[128 = 0]
<52> [155 136 123  94 146 147 124 114 162 154 130 156 102 146 123 156 135  95
 110 145 163 130 175 123 110 113 144 135 106 146 130]
<51> [131 150 125 126 155 103 124 140 144 127 114 142 129 116 126 169 139 107
 112 153 103 137 156 144 134  87 114 113 106 119 116]
<52> [191 154 159 109 120 132  90 145 165 147 122 128  78 149 105 172 141  69
 120 186 150 122 164  85  84  99 109 127 118 162  93]
<51> [132 208  98  71  84 143 104 101 130 116 121 136 174 124 147  57  89 130
 171 138 133 115 184 129 113 119 134 181 116 191 105]
<48> [105 128 114 108 113 145 129 125 127 115 126 126 179 138 135  66  94 159
 121 106 114 112 135 129 140 149 151 166 118 179 139]
<48> [140 194  87 137 101 166 130  84  61 113 124 113 174 107 126 116 106 145
 230 130 149 134 101 149 199 100 136 152 171 130 155]
<56> [117 139 111 164 130 131 116 124 107 145 148 124 122 121 138 131 141 133
 129  93 143 138 128 137 124 144 136  95 118  93 167]
<51> [126 150  95 120 149 133 143 127 156 137 105 127 140 117 131 130 121 171
 130 104 115 117 153 113 115 116  99 138 116 131 124]
<56> [ 88 155  72 113 131 123 160 125 135 120 110 132 152 110 135 120 112 173
 148  93 110 149 138 122 109 149  93 143 131  94 109]
<56> [134 140 136 134 128 126 120 132 118 115 132  92 118 130  97 150 148 124
 151 162 124 115  89 105 142 103 121 133 138 157 125]
<51> [141 161 103 148 123 154 104 102  94 144 156 114 130 130 119 124 130 122
 147 113 159 125 132 124 140 140 150 131  98 158 185]
<48> [119 182 170 155  59 120  49 124  79 111 177  90 124 129 118  93 131  93
 175 167 138 126  64 141 171 122 161 124 166 152 169]
<51> [101 120 131 149 171 125  89 156 144 164 152 107 113 157 173  96 129  91
  99  77 169 137 161 159  97 136 172  77 112 114 154]
<52> [105 128 119 157 119 116 145  92  68 100 146  99 174 107 129  93 128 176
 159 119 101  90  71 139 180 124 145 139 134 150 183]
<51> [121 227 156 137  78 132  31 143 124 125 147 106 121 116 132 106 136  92
 184 162 144 147 111 172 178  72 149 110 170 133 135]
<56> [108 193  51 155 127 135 136  96  92 141 138 126 165  99 150 119 148 173
 159  69 138 116 171 128 101 122 125  94  93  88 171]
<52> [133 124 133 115 130 159 106 145 147 151 136 136  97 161 122 140  98  83
 129 126 173 175 127 130 132 160 142 141 154 121 129]
<51> [108  43 129  93 162 121 174 139 205 164 117 180 114 165 169 102  72 151
  39  68 129 132 172 111  63 205 123 146 130  94 129]
<51> [122 104 111 130 130 120 158  99  89 115 147 120 133 128 112 127 119 132
 129 128 121 126 103 110 127 175 126 157 101 153 152]
<56> [144  84 140  97 146 153 139 143 187 161 126 162  65 157 112 173 142  99
  84 128 171 158 151 110  88 153 129 125 127 105 102]
<48> [139  63 146 148 152  95 161 146 166 155 123 150  90 140 149 159 140 138
  62 102 119 110 150  90  49 154  98  83 126  59 122]
<51> [117  73 102 118 197  97 199 152 143 120  92 124 129 135 133 171 129 122
 103 121 105 140 149 111  80 132  91 118 111  96  68]
<56> [132 151 129  92 114 125 132 116 164 128 123 137 119 128 118 135 153 145
 129 154 128  98 141 104 102  93 123 135 135 137 109]
<56> [130 150 120  87 110 117 145  78 104 103 135 127 130 112 117 107 109 126
 173 166 122 126 106 130 149 140 118 191 126 178 119]
<52> [154 150 145 117  87 125 126 117 108 100 116 106 147 116 122 103 145 140
 168 166 116  85 120 105 120  90 118 137 143 161  89]
<52> [128  99 196 159  97 111  94 119 102 130 181 123  87 146 119 140 149  87
 121 165 148 120  54 139 163 131 173 101 177 105 186]
<52> [105 179  98 142  91 106 111 101  82 115 159  94 159 113 145  68 138 152
 156 106 120  90 137 108  83 145 131 122  93 151 153]
<48> [129 178 132 103 103 133  81 169 173 143 121 152 123 156 128 144 100  81
 116 150 135 162 170 119 103 119 127 126 153 108 105]
<48> [141 127 143 142 147 142  87 180 160 152 123 128 117 158 124 152 122  85
  87 127 140 147 161 125 116 119 141 102 117 131 127]
<51> [115 130 151 136  98 115 121 112  87  93 147  99 132 111 105 112 148 135
 159 162 110 115  62 136 170 122 137 144 139 160 134]
<48> [147 132 109 153 158 149 123 157 129 142 104 124 140 130 129 152 120 120
 122 105 131 147 160 130 131 119 116 109 109 122 120]
<52> [114 203  90 129  70 141 102  95  90 121 152 115 161 116 127  83 114 157
 179 115 134 116 123 112 128 145 132 150 130 146 167]
<52> [159 171 107 107 133 166 113 138 144 130 103  94 114 130  98 140 124 125
 175 144 150 139 135  98 125 111  97 160 126 182  84]
<48> [162 173  83  74 109 186 165  56 129 109  89 138 158  70 113  83 141 222
 199 121 131  93 148 138 171  93 103 201  98 211  93]
<51> [113  64 120 135 148 118 176 126 139 132 124 120 127 131 139 104 120 182
  96  80 113 104 116  97  88 179 108 134 118 121 131]
<52> [ 80 107  82  91 144 138 176 110 137 120 126 153 150 121 131 110 137 163
 111  91 129 142 148 145 116 157 143 146  95 122 117]
<52> [133  69 182 126 156  82 166  95 134 100 132 116  95  98  96 157 174 162
 108 185  79  79  49 132 181  92 114 150 121 172 138]
<48> [173 206 105 118 109 157 109  75  86 124 130  93 116  98 117 117 143 124
 230 154 169 118 124 130 150  90 114 154 126 180 118]
<48> [131 174 121  75  78 133 128  73 114  96 132 118 143  97 118  63 129 163
 183 158 120  96 117 126 140 125 121 196 113 212 104]
<56> [107  80 151  96 137 131 131 129 169 142 140 163 113 151 143 104 115 118
  75 115 141 137 141 150 124 159 163 141 124 133 135]
<56> [ 61 178 131 106  95 129  73 109 150 137 190 136 119 134 122  99 177 133
 110 128 152 117 113 158 144 113 202 114 120 137 195]
<48> [152  92 152 139 173 113 142 142 129 121 113 124  92 115 104 192 164  92
 113 165 118 145 117 145 149 100 111 113 103 133  94]
<48> [146 128 152 132 115 103 135  77  99 124 166 127  78 111 104 169 186 111
 147 179 144 104  84 120 133 108 135 117 128 122 156]
<56> [ 93 136  96 108 142 111 149 137 146 131 117 166 164 141 153 131  85 123
 106 111 109 153 164 142 118 139 130 133 140  82 133]
<51> [ 92 151 111 163 139 117 124 138 129 117 117 111 157  84 130 118 164 200
 125  92  83 111 115 154 161  94 113 100 106 116 144]
<52> [131 141 135 152 103 120 135 115  99 110 105 136 184 101 161  86  83 174
 163 114  89 110 108 157 186 109 115 137 180 105 146]
<56> [119  99 167 163 125 113 110 147 144 140 143 117  98 130 134 128 146 143
 102 114 124 116  90 126 128 133 129  93 154  96 153]
<48> [168 136 141  97 131 131 128  93 132 135 137 113  95 138 122 127 141 103
 152 166 161  96 134 103 104 110 131 150 121 182 117]
<56> [151  74 227 178 117 100  79 174 124 120 144  90  94 145 118 130 148  90
  94 169 110 103  66 125 149 112 142  92 154 147 132]
<51> [138 134 122 126 108 145 139 149 125 117  97 132 141 122 130 134 132 131
 157 128 131 142 138 125 118 111 110 113 161  89  70]
<52> [132 126 129 101 115 129 152  83 110 104 145 122 132 120  92 136 176 147
 138 172 125  81 102 109 141  99 151 152 105 183 139]
<56> [108 154 117 140 112 154 103 135 129 136 131 141 132 115 132 119 125 141
 141  99 140 164 123 165 166 134 139 119 143  97 143]
<48> [168 128 138  93 121 147 141 112 138 107  94 130 140 108 112 111 125 149
 147 159 111 106 139 126 151 102 107 177 109 202  79]
<56> [148 108 143 117 125 120 145 134 138 115 109 111 113 122 117 126 136 140
 133 145 114 112 119 100 103 129  94 142 126 150  79]
<51> [177 211 134 123  96 162  64 125 144 149 122 129 133 125 137 114 140 116
 158 145 159 101 182 129 127  61 142 113 128 160 130]
<52> [169 142 128  63 116 138 135 120 170 127  98 153 122 140 118 122  80 113
 130 166 124 130 170  96 102 139  95 198 121 187  76]
[102 119  89  99 143 123 159 120 140 123 119 145 150 127 130 109  89 151
 107 102 105 145 150 122 113 179 110 174  92 148 125]  <52>
[100 134 125 137 124 105 137 119 124 114 120 114 137  92 151  87 129 179
 149 101 101 119 106 150 138 130 103 127 138 111 119]  <52>
[141 143 178  65  92 125  87 135 197 144 128 157 103 163 156  82  79  91
 118 162 148 124 154 127 105 126 141 163 182 149 101]  <51>
[108 189 128 137 112 143  80 123 116 122 144 131 137 108 108 142 143 121
 155 149 128 154 101 179 214  86 157 128 138 134 168]  <51>
[141 126 156  87 103 105 150  84 131 105 120 145 114 110 128 110  86 139
 165 176 106 124  83 135 167 136  98 197 177 149 113]  <56>
[125 213  97 135  84 124 107  78  93 117 150 100 151  90 125  91 160 180
 185 128 123  78 122 113 126  99 123 132 108 160 164]  <52>
[154 174 163 105  93  92  95 119 122 107 151 106 105 137  94 158 173  75
 143 227 122  86 119  87  99  70 133 127 123 176 110]  <56>
[140 252  93 122 110 121  72 116 105 121 129  94 151 106 130 112 126 105
 195 156 127 124 166 132 126  77 112 136 102 176 121]  <51>
[121 141 104 121 121 119 144  89 110 131 151 124  96 112 121 131 138 136
 154 122 144 137 111 115 107 165 109 144 115 121 140]  <56>
[129 129 142  85 144 116 132 126 144 118 125 117 114 150 120 135 114  87
 144 177 137 131 117 125 130 110 133 160 150 163  98]  <51>
[121 107 146 134 116 103 134 140 116 105 130 107 127 126 115 120 130 131
 122 144  99 119  98 107 115 146 110 137 125 144 108]  <52>
[170 106 185 101  92 121 137 120 132  99 113 141 124 124 107 136 152 119
 130 201 109  88 111 115 141  81 130 143 151 161  83]  <51>
[ 82 126 114 171 113 137  95 145 126 149 165 123 148 138 142  88 137 166
  80  56 129 117 131 126 110 171 164  90 101 109 202]  <48>
[169 163 152  92  81 128 116 104 144 115 117 131 127 121 114 111 119 141
 155 181 115  87 127  94 125  99 107 172 146 181 105]  <51>
[ 75 189  99 115 111 159  72 148 175 148 135 120 119 109 143  68 141 169
 135  63 150 159 154 161 119 145 133 121 108 129 121]  <48>
[139 114 195 169 102 127  60 148 102 151 183  95  68 170 138 124 138  42
 139 147 192 141  77 135 125 141 178  78 186 100 163]  <52>
[102  78 162  90 129 133 144 113 143 106 134 143 151 134 128  85 143 148
  98 143 118  96 106 164 175 109 186 153 127 179 131]  <51>
[ 77 131 116  38 120 111 142 143 213 131 124 189 119 155 132 130 117 110
  74 143 124 156 181 124  70 145 138 154 130 104  80]  <56>
[148 117 162  95 124 143 121 103 135 121 140 125 122 144 110 120 141 113
 131 176 145  93 109 131 162  93 170 157 134 198 138]  <51>
[110 144 140 119  91 118 100  66 120 138 192  82  82 114 141  37 176 171
 149 103 166  63  99 108  77 162 150 135  93 191 169]  <48>

<89> [149  90 200 165 180  60 202 129 135 153  92  70 137 126 117 113  46 221
 115 189 145 131 133 130 113 121  69 114  75 210 125]
<84> [140 168  58 126  75 141 152  89 117 106 175 127 104 160 133  91 112 132
 154 102 118 100  89 164 148 171 206 155 171  92 125]
<84> [140 129 171 147 111  59 164 104 154 103 103 130 118  52 126 113 125 186
 125 174 193  98 131 110  89 144  91 161  63 154 150]
<86> [139 132 153 163 109 128 119 111 151 142 124 150 104 141 174 112 119  92
  82 139 139 140 113 162 154 152 138  94 154 137  84]
<81> [146 110 192 135 145  66 154 117 104 124  95 135 156 111 126 130 106 138
 109 150 128 122 150 110  95 118  85 128  62 165 124]
<89> [102 138  97 152  90 164  84 161 196 140 122 119  86 133 116 113 158 103
 142 130 148 150 142 145 182 148 136 124 157 101 130]
<84> [141 126 133  67 183 114 130 153 121 135 120 141 142 122  90 144 142  59
 158 109 103 120 130 110 125 125 148  92 149  88 118]
<84> [149 126 183 174 143 100  95 139 153 148 126 172 139 143 133 130 117  70
  95 131 141 145 132 153 159 134 103 106  93 143  78]
<89> [127 135 160 113 161 106 118 144 124 129 100 104 124 148 145 120  93 151
 129 131 126 136 143 116  97 130 102 134 120 189 103]
<89> [128 103 136 141  99 138 156 151 109 157 148 104 127 131  96 128 124 139
 128 124 102 131 139 138 149 133 105 112  76 132 156]
<81> [166  49 102 124 202 104 183 115 105 120 148 113 159 183 125 109  80 148
 119 161  95 148 111 145 186  80 202  90 194  55 175]
<77> [120 172 172 152 168 103 119 130 136 109  72 166 160 142  99 146 133 151
 118 146 147 123 164 137 119 103  99 179  66 192  91]
<81> [167  77 161 173 168  70 157 112 135 108 112 149 169 118 107 127 111 124
 104 178 138 148 135 139 171  88 126  99  86  81 158]
<89> [143 133 126  67 193 179 109 144  97 119 143 183 140 130 137 168 181  45
  95 103  90 144 109 146 151  99 179  61 171  77 119]
<86> [153 100 179 179 125  92 131 116 150 128 125 168 129 107 148 121 130 114
  73 165 161 138 127 151 159 125 116 108  91 122 126]
<89> [125 168 111 119 151 150  76 128 159 118 124 138 122 121 145 142 137  80
 145 108 141 141 106 124 120 135 132 109 176 117  84]
<86> [116 162 112 111 103 147 142 106 125 159 124 127 143  85  94 162 150  61
 171  95 111 102 105 103  93 152 106 100 150 105  88]
<84> [110 138  87  77  85 212 113 135  80 163 160 137 124 138 129 159 179  24
 131  62  53 130 115 126 131 142 154  68 181  78 113]
<77> [124 141 133  53 142 142 124 165  95 112 133  84  92 116 149 121 125 164
 138 108 109 128 133 110  80 144 119 120 109 172 152]
<81> [131 159  87 128 108 136 192  97 121 150 142  92 126 140  92 121  96 134
 174 114 106  98  91 146 129 162 155 121 165 120 103]
<77> [131 173 169  76 179 112 150 157  92 113  89 120 120 172 115 119 107 162
 124 124  99 118 158 146 104 135 134 148  84 216 101]
<86> [136 113 162 251  95  85  60  97 245 102  82 221 124 100 158 110 171  64
  64 198 222 162 147 161 214 116 129 130 132  66 106]
<84> [119 125 112 121 113 121 146 141 130 135 137 145 134 132  78 125 150 133
 149 123 129 102 147 129 147 129 147 170 110 107 152]
<84> [122 155 172  60 132 132 140 175 102 115 107  72  75  96 144 119 126 186
 125 126 119 127 148 116  69 158  85 115  59 219 147]
<89> [146 110 170 148 189 110 185 123 120 149 106  79 144 131 124 137  68 184
 116 164 121 143 112 138 120 111  91  84 113 181 114]
<84> [ 77 153 108  98  92 193 118 182 164 182 103 127  94 126  67 146 198  65
 155 104 105 121 160 133 163 154 132 113 158 113 112]
<89> [121 130 116 184 125 120 148 104 189 138  83 104 125 129 112 118 109 131
 142 170 150 143 123 142 164 129 127 108 173 110 105]
<77> [ 99  83 112  86  96 190  94 186  82 168 147 105 116 181 134 131 153  86
 116  85  52 158 170 115 148 119 128 100 141 118 158]
<86> [105 147 125  84 121 141 133 182 107 141 111  77  98 188 102 103 108 162
 155 106  84 128 172 132 125 150 128 154 105 189 131]
<77> [122 129 176 111 184 106 159 177 141 126  66  54  91 164 126  98  75 224
 122 173 124 152 167 142 126 129 103 124  95 229 132]
<86> [115 131  98 140  50 157 149  90  82 141 153 112 127 143 154 122 121 138
 122 102  95 114 117 128 108 146 131 141 138 135 129]
<77> [138 101  97 179 121 114 127 103 167 156 165 150 149 133 112 125 113  92
 146 128 154 119  96 134 167 130 148 132 181  64 113]
<81> [ 92  94 120  70  82 204 114 175  63 150 137 114 109 146 142 143 186 111
  96  94  56 148 172 115 128 114 127 103 119 128 180]
<81> [103 104 125 108 115 156 100 160 105 134 122 136 130 155 129 134 160 121
 111 115  99 142 170 116 137 106 128 143 121 128 155]
<84> [137 134 133 107 144 125 152 106  44  84 144 129 153 159 159 127 106 218
 100 123 105 117 133 130  85  98 138 182  78 185 158]
<77> [138 137 118 102  83 137 119 117 114  83 146 131  91  85 172 112 158 135
 108 127 138 128 118 129 112 147 145 118 109 108 170]
<86> [139  79 161 151 165 112  62 151 148 110 143 193 146 121 159 138 158 112
  74 146 167 155 146 124 156  82 122 140 107 103 154]
<84> [131 109 154 127 215  96  99 142 167 113  87 143 152 118 125 143 126 132
 128 161 164 147 142 105 126  84 115 130 147 125 123]
<89> [149 103 201 124 216  93 179 139  91 161 109 119 175 133 103 159  84 153
 111 145 107 127 129 122 102  97  79  99  80 191 104]
<81> [160 113 152 163 166 127 112 101 136 140 153 155 144 127 178 142 102  88
  87 133 141 149  80 146 139 119 126  72 164 118  84]
<77> [109 136  90 105  74 156 119 129 141 120 147 132  94  93 133 121 174 125
 139 116 143 111 124 119 125 150 150 144 150  93 160]
<77> [109 146 163  85 140 172  63 186  92 120 125 160 123 137 142 157 181 107
  91  95 103 149 169 124 113 109  99 132  65 177 131]
<86> [110 143 104 140 107 156  99 142 169 129 120 140 105 137 122 122 158 105
 130 129 141 137 137 144 166 136 149 133 158 105 123]
<86> [129 102 125 133  85 140 162 125  98 135 154 125 123 120 125 124 142 150
 108 130 112 120 130 138 140 129 133 128  96 117 171]
<84> [131 118  90 129 161 144 132  98 107 139 133 170 185 172 104 154 136  58
 139 108  89 126 116 130 157  92 179 117 203  58 102]
<77> [121 168 118 104 159 140 138 132 147 131 125 145 112 140 117 129 135 137
 138 123 143 104 114 148 130 142 165 152 168 148  96]
<89> [138 127 175  94 169 108 127 158  91 132 129  90 122 142 153 124  81 176
 122 118 115 133 135 113  75 132  84 128  81 217 118]
<81> [113 140 130 107  89 149 122 116 105 144 120 167 126 135 141 137 168  68
 107 103 102 112 140 127 120 141 147 127 151 120 102]
<81> [104 110 137  76  89 191 143 153  50 168 144  83 112 139 156 145 138 132
 105  88  55 135 139 112  88 136  98  89 116 175 143]
<81> [167  96 123 132 150  97 182  69 119 121 135 157 145 126 151 118 111  93
 104 154 124 117  88 145 151 122 192  83 198  59 122]
<89> [108 126 123 167  91 137 119 144 158 171 137 135 142 109  72 147 150  98
 156 116 139 118 138 120 146 136  87 141 100 113 121]
<86> [100 187 130 132 128 113  98 156 168 110  90 105 122 107  80 131 131 176
 185 127 167 116 159 105  93 139  74 197  67 187 117]
<86> [148  80 207 100 199  86  90 198 136 117 107 146 114 138 147 115 129 127
  78 155 138 163 175 128 146 104 110 107  71 159 153]
<77> [128 163 112  96 132 145 119 135 120 142 163 188 128 148 108 137 159  73
 135  85 122  92 114 148 139 149 177 154 154 113  93]
<77> [135 114 127 123 152 122 141 117 105 120 115  87 140 147 146 124  87 155
 132 135 105 146 125 116 109 113 119 108 141 143 131]
<89> [100 140  89 118  41 166 112 151  90 132 125  62  98 194 131  93 111 133
 152  90  59 149 169 130 134 157 126 136 111 151 145]
<84> [131 125 195 115 123 107 101 151 102 111 132 177 130  83 147 145 168 144
  79 128 153 118 157 114  90 119  80 160  22 179 149]
<86> [122 150 107  73 174 149 115 147 116 105 138  93 117 116 138 138 121 174
 157 112 131 128 113 106  84 121 126 137 142 154 142]
<81> [176  94 162 170 215  73 121  80 158 118 137 166 160 123 189 130  76 117
  89 166 179 141  74 133 129 100 140  97 190 111  85]
<84> [121 106 156  59 199 135  97 195  91 114 125 120 136 136 122 147 143 161
 123 116 108 144 167  99 100  87 106 140  82 166 170]
<86> [122 127 113 130 129 115 151 146 131 105 117  97 119 150  97 103 114 202
 147 149 131 128 155 138 146 120 140 171  94 143 172]
<77> [153 123 103 172 189  63 161  71 174 107 122  70 154 108 134 113  33 210
 185 171 188 122  72 102  92 117 114 145 182 128 114]
<81> [ 84 184  88  61  57 177 130 148 126 128 110 141  87 103  86 132 214  91
 162  92 108  90 157 121 118 168 160 157 136 109 139]
<89> [108 125  98 114  57 192 154 117  97 170 162  86 120  71 120 161 157 101
 147  93  92 120  97 106  98 150  91  72 133 104 143]
<81> [107 148 128  78 149 179  93 182 125 145 124 156 123 132  95 160 189  67
 130  95 100 134 151 130 144 121 135 110 128 118 120]
[116 155 109 130  92 107 176 145 153 122 123  89  87 136  80  85 113 214
 166 146 151  95 146 150 142 167 144 194  90 162 158]  <84>
[ 85 190  88  94 117 163 102 172 157 128 101  86  98 144  80 124 142 148
 195 102 124 121 156 119 117 152 122 172 133 162 117]  <86>
[114 100  94 110  83 165 112 150 100 135 178 117 120 123 127 130 155 135
 134  99 109 128 133 113 130 126 129 140 115 100 183]  <84>
[131 175 126 116 128 123 119 120 155  97 135 165 106  88 132 127 159 141
 129 130 178 100 110 139 115 147 147 164 119 133 122]  <77>
[120 143 113  44 130 144 132 157  94 124 146  85  99 111 132 126 129 149
 162  93 106 110 124  98  72 152 127 129 129 152 149]  <77>
[150 136 156  98 153 111 107 149 144 117 126  98  92  99 162 115 106 111
 130 128 139 146 111 121 104 156 107  74 123 146 115]  <84>
[109 125 139 123 126 195  98 161 115 166 134 154 139 122 111 176 184  58
 103 101  92 151 138 134 152 110 104  77 119 115 116]  <81>
[119 185 109 114 120 114 130 129 145 126 118 129 119 146  92 114 119 126
 176 108 136  95 131 133 117 162 145 178 133 150  91]  <81>
[149 130 117 130 127 116 119 121 156 100 126 152 109 124 136 108 142  87
 120 142 140 138 120 151 169 138 174 102 151  72 134]  <89>
[100 152 124 143  55 144 129 136 141 154 117 135 123  95  78 141 172  95
 152 111 127 108 151 120 128 154  94 143  85 122 125]  <86>
[121 141  85  99 108 156  72 120 114 110 182 160 138  92 146 152 168  95
 150  80 142 113 103  93  91 125 133 155 146  85 142]  <77>
[130 145 163 151 159  94  91 130 208 125  87 182 123  87 124 135 158  74
 120 157 192 128 131 128 143 132 120 123 145 112  85]  <84>
[144 117 154 167 130  52 131 127 185 109  94 131 111 136 124  80  97 150
 128 175 176 128 151 139 156 143 135 158 111 132 129]  <89>
[ 99 114 137  94 161 178  92 156  97 138 112 149 153 134 133 174 176 108
 104 111  98 148 156 103 113  80 110 120 136 137 134]  <84>
[147  90 182 124 168  54 183 104  88  99 100 108 168  82 128 135  95 220
 118 173 146 114 142  86  62  90  76 153  49 171 174]  <84>
[145 143 130 106 149 105 115 145 145  92 144 115  89 125 156  95 107 177
 130 136 162 126 118 138 119 148 146 150 117 153 144]  <77>
[149  95 159 147 170 101  93 114 143 130 128 188 167 108 145 152 142  58
 100 136 148 141 119 114 136  97 121  99 146  83 108]  <86>
[133 154 122 150 177 108 126 135 157 118 116 117 131 180 113 109  81 173
 148 141 147 130 127 152 147 125 145 167 141 165  98]  <86>
[136 118 136 115 117 108 187 132  98 135 112  85 117 161 110  99  92 160
 133 139  89 123 146 142 135 144 140 119 106 151 143]  <86>
[124 122 137  79 152 154 121 156  67 130 127 144 143 177 125 141 144 102
 108  99  66 137 158 132 131 106 148 120 117 139 133]  <89>
[136 113 142 204 139  81  96 104 173 117 110 187 174 134 112 131 129 104
 119 156 173 134 143 129 162  97 119 167 115  96 111]  <86>
[141 131 115 145 138  96 164  89 102 104 126  98 151 152 135 112  71 196
 144 141 126 119 117 124 102 118 131 162 123 153 132]  <86>
[131 155 189 146 192  55 149 146 196 108  51 114 111 114 103 105  96 204
 135 194 195 122 157 136 122 132  99 165  85 206 107]  <84>
